Each row has a class, written as a number after it.
[ -47  -85  -85  -76   -7  363  468   75 -120   94  291  -71  178   28
  123  -10 -617 -268   82  118  -79   57  126  266 -396  365   43  488
  100  -17 -346  240 -323  312 -118 -508 -162]
7
[ 202   26 -164 -121 -138  127  414 -135 -103  414 -560   69  -13   14
  466   -7   14  298  -96 -177  225  111  -24  196  -99   11  -68 -275
 -443 -313 -183  238  365 -189  334    9 -573]
2
[  92  -68  133   82  -89 -288  -72  -33   11  221   63  457 -246  -88
 -318 -183  -36  735   31 -424  322 -247  220   12  -62 -131  189 -262
  -55  706  377   29  468   64  -74  218   90]
6
[  41   74 -297 -257  -33 -335  131  -53 -122  140 -183   -1  -36   10
 -102  -54  -32  381  193 -274   78  100  109  311   -1  -45   93  175
  190   83 -120  160  149  135  109  338   89]
9
[-120 -156 -102  110   58  306 -625   -8   94  -38  248 -278  118 -209
  -58 -269  117  197   63   14   57 -244  -51   -7   22  -47  468 -144
  348  257   -6  -38 -197  152  106 -157  -66]
5
[ -67 -223  -97 -104  247  -32 -199 -170 -232   22  368   -4 -139    2
 -259 -152 -264  -30  127   27 -160  530  -52    3  -23  410 -132  -58
   46 -757  -47   26 -144  -53  228  116 -125]
9
[-148  157 -390   -9  -94  359  649  357   67  -64  166 -178  350 -106
  256  -18 -373   56  263   29   -1  113 -250  214  -68 -202  -83  631
 -519 -150 -489  210   54  343  196 -126   73]
11
[ -54   53  178    3  -35  202  264   77  -24  -92 -413 -139  171 -187
  171  -90   95 -143 -201 -227  157  253  -14  135  159  236  -34  133
 -402   60  108   84  -87  102   -6   36  308]
10
[-169   17 -396   21 -177  111  342  -15   53  -78 -356   34  -65 -359
   91   54  -47  383   57 -361  358   22 -503  -17  -50 -519   36  150
  166  444  -45   -5  392   90  -11 -104   18]
1
[ 135  227   73  116   -8  366  156  163   87  -29  -58 -419   41   22
  346 -249   92 -146  -95  156  219 -281  275   17 -154  -23  111  122
    0  -83 -250   51   42  -68  215   63 -195]
8
[ -86  390  483  403 -194  274  624  302  108  -61 -149 -219   58   53
   45   76  157  -13 -252 -196  589  166 -252 -165 -199  131  318 -243
 -336   22   20 -325  226 -202  256  248 -207]
6
[ -59  136  221  131 -171 -162  330  106  186  160 -202   99  183  -30
   12  -10  183   23  224  -59  152   67   48  255  134   44  -19   23
   70  277    8 -120    7  -28 -157   30  375]
5
[ -45 -122  228   20  148  -38 -307 -343  150 -108  466  -10 -103  307
  -57 -211 -119   63   50   44  -23 -183  502  -81  -12  386 -167  -74
 -241  373   22 -173   94   31  121 -392  -12]
4
[ -63   46 -148 -115 -165 -292 -240   97  -18 -130   73   18   30 -128
  176   48   74 -107  -66  -18   82 -288  222   73   62 -244  -24   95
  186  212 -117 -117  159  -47 -168  205   87]
2
[-217 -201  245  -17 -145  283 -289   33   73 -117  244 -197  -55 -235
  252   15  473 -185  -34  101  190   45   54 -329   81  -60  -99  -11
  -10 -150  164 -187  111  -68  116   58  172]
8
[-199    5 -157  -44  -52  -37   48   42   15  -76  -54 -237  167 -149
  146 -230   20  291  -26  -91  168 -179  134  148 -114 -321    4  134
  258  211 -164  125  215   39  192 -196  -70]
7
[-278  -49 -344  221  167   -9  -46 -125 -362  -75  145  319 -328   42
 -123   -8 -354  541 -210 -246 -403  468 -566  158 -173  -80 -514   59
   59   26  317 -156  216  228  319 -159 -446]
10
[ 275  -18 -159   65  113 -249 -247   88 -110  207   30   22   22  108
   47 -289 -172  232    1   53   79 -391  456  231 -121   95  258 -166
  144  -45   28  137  243 -233  189  164 -454]
9
[   5 -311  486 -135 -307  432  355  114  116  137  -47 -123  169   28
  289 -157 -158 -111   67   90   99   95  -85   98  233  156 -389  -51
 -677  370   32  -50 -123  448 -106 -110  300]
0
[ -19  -73  109 -267  125  228 -305   -1   90  -53   57   64 -170  148
 -121  128  -83  133  -12   20  177  264   61  -10  179  289 -276 -268
 -308   80  171 -185  263 -118  -74   59  207]
9
[-169 -130   25  412  365  504   17   92  330   58 -411  123 -308 -146
 -197 -245 -142  472  322    9  255  402 -100  -21   86  566  -69 -405
 -322 -283  397  -52   24 -114  204  -52   57]
6
[ 200 -271 -130  -58 -300 -102 -175 -188  109  209   99  -77   -5 -226
   79 -100    6  294  247  -62  -90 -475  260 -129  250 -222   57   26
 -235  312 -194  263   44  135 -245  183  286]
8
[-159 -198  -96   77  -77  272 -326  124   24   82  358 -151    5  184
 -217  -21  106  -76  219  153   43 -216  528 -319   50 -226  -85  346
  153  297 -227 -402  155  -97 -309 -289  385]
2
[ 208   78  153 -107  -51 -187 -467  -47   -6  -10  372 -212  -36  355
  143  -20  360 -429   70  241  107   23  222  -67   41   61  -10  -94
  121 -387 -100 -234    1 -301  100    5  224]
8
[ -80  -59  417 -140  162  127 -140  108  -70 -142  -32 -185  372  201
   64 -104  113 -350 -184  108  322  -12  159 -257  -21  250  -81 -177
 -120  214   63 -129    9  181   21  -25  153]
2
[ 126   39  -34 -191 -130   -9  -68  -27 -128  204 -295  -48 -175  152
   83  -59  101   20  152   35  101  -25  370  -47   35 -140  121 -168
   65  263 -194   56   81 -101  -63  116  110]
8
[ 197  -12  196 -233 -189  306  -50  -54   68  101 -242 -141  -86 -188
 -446 -116  203  -56   -6 -206  -70 -132  172   15   61  -65  -98 -272
  244   97  146   45 -178  -16 -475  163  210]
6
[-123   93 -135 -248 -301  -31 -155  329 -209 -274 -236 -100  -51  322
  435   40  272   85 -233   22  -80  226 -289   21  169 -301 -229  -64
   50    0 -133 -110  225  216   46   52 -296]
2
[ -28   50 -177  -34  -38  213 -555   19   27 -199  -54  -87 -161 -127
 -233  -75  266   33  102 -110  166   77  -11 -273   19  -57  485  -98
  537  348   98  -97 -159  -32 -294  -11  292]
11
[-138 -123 -145  -25  266  121 -483 -238  -45  182   77  153 -118 -258
   24 -203 -145  182  494  235  -25  -50   53   34  128  258   88  -23
  -96 -187  -75  198  -21  -33  168  -73  208]
7
[  97  -59   63 -214 -122  -20  239 -202   44  202 -298  151 -223  -39
   -4  248   69 -103  223   97  -69  -64  415 -145  -81 -156  -80 -188
   99  141   80   15  -57   25 -107   30  428]
1
[-416 -252  -37  -84 -109  332  271  171 -223  -33  -41  -40 -394  209
  -31   28 -247  293  105 -129 -163  300  -96   47   96  398 -462  395
 -434 -116   36  -30   18  595  136  -35   64]
11
[ 292  -18  -50 -171  -80 -182  102  -19  174   -6  -16  127 -279  -52
 -204  285 -145   87   39    9    2  239  290   42 -404 -179   71 -276
  406 -307  203  287   -8 -177  -60  -86  -35]
6
[  -1 -391  270 -188   92  644 -199   67  138 -210   55  -55 -173  296
    5  177 -200  138  -50  183  -23  509 -176 -264  351  512 -445 -211
 -702  -48  267 -444  136  160 -114   96   65]
4
[-166 -205  334  -62  176  307 -465  -94  161 -312  405   24 -429  107
  -74  -35 -202  262  -23  154 -136  391 -446  119  222  369 -345  202
 -334 -182  304 -259    0  359  291  -48 -299]
3
[  78 -400   17 -286  -53  534  388  115  -68  167  -55  -70  365  -70
  332 -115 -351    5  132  226  -50 -243  254   90  -18  -97  -51  158
 -384  172 -437   74  -54  304   13 -217  174]
3
[ 107  214   59 -165   25  219 -200  136   69 -144 -105 -346   82  370
 -425 -207 -332   16 -125 -293  284 -272  240  170 -244  391  303 -244
  -59  453  -42  151 -123  372 -114 -301 -402]
6
[-280   -8    9  106  235  141  196   30  -28  -46 -174  -27 -132   29
  -23 -171  -39  561  -91  -25  -86  148  -86   54  -79 -134 -556 -199
 -305 -331  109   57  344  -73  611  -70  -43]
3
[  34  129  212   23  307  290 -320  215  367 -205  -21 -608  371  -77
    5 -506  431 -479   52  237   41   18  407  132  211   17  -74 -419
   34 -435  162  -87 -136   60  286  -53 -136]
7
[-173 -349   97  -93 -147  -61 -593 -241   12   46  193 -128 -310 -128
   53   76  250  288  -38   10   91   13  -88 -142   87 -134  -77 -119
  130 -194  349 -113  300  110  333   29 -374]
1
[ -14   46  128  -39  107   56   50  -46  229 -143 -234 -258 -138  -30
 -119 -149   82 -252  193    3   22  105  235  129  298    1 -132  192
 -348 -282  142 -109   70   89  220 -107 -102]
7
[-261  -55   69  379  648  -63 -534  486  -75 -235  -46  -59   21  233
 -145 -422 -139   26 -114  124  399  200   39  145  157  295  -80 -167
   77    7  432 -270  351  408  332  -23 -142]
0
[ -59   12 -133  -62  413 -136    5   67   53 -146 -175 -346  277   12
  -98 -353 -267 -175   60  130  173  240  120  311  -18   47   53   85
  110 -482 -112  160 -153  -38  385 -177   24]
0
[ 395  202 -234 -171  201  417 -682  194  261  138 -225  -66   53  154
 -562  -20 -274 -199   85  130   16  -32  799  -41  -44  397  370 -591
  156   84   79  167 -331 -193 -767 -131  -28]
7
[-116 -641  173 -258   58  309  204 -313 -385  326  -18   51 -480  -17
  232   14  -74   54  -64   48 -254  289   43 -201   29  424 -264 -411
 -269 -387  320  224   -2  346  408   34 -375]
11
[ 103  179 -424    6  -24  317 -129    0  332  178  482  -76    0  228
   37 -116  187   14  112   96 -242  141  592   31 -216  -63  -10   79
  -19 -254 -268  105 -236 -376  -22 -481   63]
3
[-244 -437  361  253  166  119 -133   29   65 -324  193 -242  137  -58
  113  -61 -174 -117   53  220  -82  173 -631 -176  151  -37 -497 -176
 -500 -188  299 -179   90  672  586 -178 -306]
1
[ 264 -302  -62 -142  -12  163 -263   24    5   59 -147 -148  144 -104
  -26  -17 -365   40   29   90  495 -105  370 -212 -215   24  371 -621
  180   67  -11 -139   61   80  -85   88  138]
6
[ 107  190  190  -34   31 -173  241   82   40   17 -701  -54  234   65
  -51 -342    7  -49  167 -268  320 -120  378  237  -23  469  -34   81
 -167  197  308  199   21  227   69   88  106]
5
[-254 -221  173 -464   65  467  342  482 -328 -182 -207 -604  206  436
 -377  -52 -487 -443 -399 -238  632  187  153 -142 -107  538  414   72
  137  147  -31 -148 -224  899 -212 -147 -133]
2
[  76  161  455   61  413  -58  117  -53  184  -74 -327   12  211  102
 -177 -502 -582  202  267  100  305  210  361  421  -73  685  171 -139
 -389   23  -60  127 -329  298  350  -32  386]
0
[  70  -60 -103   44    1  150 -436  115  144 -306  590 -291  289   72
  454  177  136 -353 -214  408  246 -360  480 -223 -299 -394   -7  414
  359  210 -365 -271  154 -144  -82 -385  512]
4
[-327   -4  143  218 -109  160  638   89 -277  -53   -8   88  330   28
  347 -152 -245  119   47  -20   19  277 -469  227 -246  144 -168  691
  -47   17 -417 -125 -118  330  295 -262   -6]
5
[-416  124 -242  -62  -69  -26  489   50 -280 -358 -270  341  -34 -190
  519  -41 -541  675  -27 -282  371  -74 -571  268    4   96 -124  518
 -350  434 -521 -208  513  258  220  246  205]
1
[ -47 -266  127 -144 -173  524   90 -141  -25  148  114   60  -95  -75
  -75 -315 -147  283  453    7 -268  115  -27  114  193  357 -243  169
 -223  173 -103 -167 -278  111 -140   38  479]
9
[-351  495 -313   77   53  147  482  622    1    9 -456   21   67 -109
  -52 -144   14   73 -281 -400  362  596 -382  447 -117  108  -76 -103
  -10 -284  391  369  -48  284   69   17   24]
6
[ -47  114  -12   -3  -44 -196   75  -10  -36   16  153   31  104   23
   59   88  177 -640 -141  103   60   94  184  -59  -80 -217 -154  101
  227 -261  -83 -289 -123  -81  -79 -102  103]
3
[-117 -286  447 -312 -169  252   -2   -6  -25 -249   20 -108  206   41
  210  138  195 -285 -258   -8  122  -98   58 -297   91  197 -190   44
 -228  252  -23 -208 -141  434 -254  -73  322]
7
[  98  -35  -80  -65  135 -272  195   19 -128   35  -23   18   -3   59
   34  161 -214   95   67   76  -11  103 -270  102  -32 -174   -1   -7
   31  -96 -167  157  143   76  141  166  -66]
7
[ 176  139 -256   18   36  247 -275  142  291  -79    4  -54 -320  -24
  153   84  -14   55  318  461 -190  108 -137  101   85 -378 -273   -8
  253 -128  -44   56  -56 -115 -140  -85  422]
7
[-207  121  177  -62 -206  -16  173  182 -202 -167   99  -30  151  158
  451   34   26  224  -73   18  271  -60  -92   56 -161  -27  -79   27
   54  255 -450 -128  404  199  177  -14   33]
8
[ 326  -54  -41  -35  174  -50 -588 -258  527   -2   -1  159 -241 -142
   92 -184   49  122  177  294 -159 -367  619   72  118 -272 -290 -495
 -183   10  272  137  114  -58  117 -254  -41]
3
[-117   66   47  -52   26   46 -301  -56  202    3  329 -254   56   96
  154  -57  377    1    4  117   49  124  -98  104   67   42 -166  -51
  162   81   42  -56   25 -228  142    0  -28]
11
[  -1  282   38   -8 -192 -144   63   55   59  189  -83   -4 -141  -87
 -470  226  304 -195  -34 -192  133   19  204 -335  252 -282  217 -284
  155  294  153  -47  -10  -34 -564  363  714]
1
[-157  203  152  -59 -248  458  291  236  108  -70 -562 -120  107   47
  -62  149   98  -16   40  -96  338  125 -183  -90  123  178  153 -281
  -29  427 -291 -150  -60 -119 -525  -70  378]
4
[ -18 -110 -360  -33  451    8 -273  119 -174 -148  524   -4  264  -11
   45 -135  -12 -403  -27  318 -351  183  -34 -146  119 -194 -354  332
  142 -257  209  -40    9   92   60  108  208]
11
[ -56    6   57   65  185 -260 -237   30  -33  -45  -30  140  164   32
 -215 -139 -352 -111  155   53  115   55   80  141    4  274 -144   37
   38  158  135 -122    8    7 -104   45    7]
2
[ -49  205 -131  178  151  106  384  185  369    2 -180  -59   88  -61
   36  129 -187   33  -75  116  283 -199  -29   93   92 -452 -248  158
 -276  206  -57 -236  288  125    6   32   13]
0
[-169 -176  201  363  -33 -121  -14  -92  352  -16  105  -89  115 -124
  -31  102  610  285  172   48  106 -142 -234 -433  221 -706   23 -138
  -18  432   65 -188  349   58  207 -149   71]
11
[ 298 -145  205   92  103   45 -804 -417  344   49  189   74 -168  -10
 -231  -75  111  291  416   52   43 -470  220   58  -18  201  214   36
   15  607   -3   86   50 -384 -147 -308  115]
4
[   2   73   88 -164  -53  -26 -302 -173  -63 -159  144 -108  116 -171
 -111 -243 -111 -144   49 -186  313 -376  391 -136  -13  295  -55   60
 -138  222    4 -332   99 -135 -145  362  378]
7
[ -59  157 -200  -63   77  223  111  -87 -208  124  -92  -80   96 -121
  369 -287 -150 -166  311  250 -334   -9  -93  464 -122  182  -64  304
   85 -325 -203  353 -305   10  351 -258   87]
0
[-102   84  -23  222  -24  255 -304  372  185 -177 -102 -412  373 -162
  478 -260  308   62  -85  259  262   27   91  101  -34  -83   26 -394
  188 -167 -124 -120   -6 -260  230  129  301]
6
[-185  130  232  -89 -305  245   -1   17  -44  167  107 -341   61  -57
  -26    0  514   -1 -285 -256  260 -135   84  -49  -16  -74  123  -56
  203  155  -49   24  228  -82 -104  -73  -94]
0
[  48  -62 -296 -176   20 -261 -163  -69 -204  196  189   60 -265  304
  212  -60 -365  144  -39  232  -94  -38  528  295 -275 -315 -131  -86
  407   99 -391  -19  118  108  194 -141 -257]
1
[ -73 -166  113  -20  -12    9  767  150 -322   37 -217    1  335  -48
  236 -218 -328 -332  147    4 -132   26  182  274 -245  304 -250  308
 -128 -110 -188  193 -230  219  161  -80  184]
11
[-174  -14  -28  -82  169 -294  425  210 -342   85  156  -96  297  379
  218  -93  -11   19 -295   45  -68  276 -163  255 -243 -270 -261  -37
  161 -242 -346  114   25  268  434 -120 -249]
7
[  27  -23  270  110 -210   55   87  129  -18 -248  258 -207  -50  307
  399  123  393   16 -209   83 -122   26 -454 -165  -28 -276 -243  -10
 -236 -288   60 -133  320  168  451 -227 -484]
7
[-154  138   17   89   64  347 -131 -131  -44   91  189 -129 -165  201
  -71 -169 -166  185 -151    8  128   19  377 -173 -379  251   90  -86
    2  -34 -176   13   22   10  256 -333 -501]
3
[  85  244 -163  -51  128 -107 -256 -235 -102  194   52  103   48 -137
  105 -446 -158 -245  158  211  -39  -60  536  326 -134  237  171  236
  359 -354 -313  158 -391  -34   44  -66  -46]
9
[ 459 -453  309  -95  161 -482 -343 -423  -75   81 -159    8 -279   49
  -13 -184 -195  260  308  331 -306 -315  343  107   68 -280 -262 -511
   56   37   71  -20  104   60  475  300   26]
9
[-267  240  -33  441   62   46  459  305   39  149 -230  -37  254   53
  -93 -208  205  308 -163 -275  462  277 -253   16  -60 -267 -130  252
  -47   76  -84 -131  332   83   95 -106 -161]
10
[ 112  311   66   41  527  343  208  539  339   89 -613 -217  531    4
  -94 -566 -150 -335  -67  144  250  603  331  543  186  272 -203 -233
 -325 -214  277  473 -293  299  -44 -129  148]
4
[ 518  476 -276  204  274 -177 -478  387   90  -93 -117  -17  329   78
 -206 -172 -369 -303  169  183   71   94   12  219  -52   94  238 -306
  108   53  354  106 -131 -112 -234  253  228]
7
[  -5  -57 -100  332  265 -192 -315  175  327  -49  678  116  101  301
 -157 -187 -411  113  200  379 -253  317  423   82  -14   84 -506   36
 -237 -330   73  -87   74 -165  115 -308  -48]
5
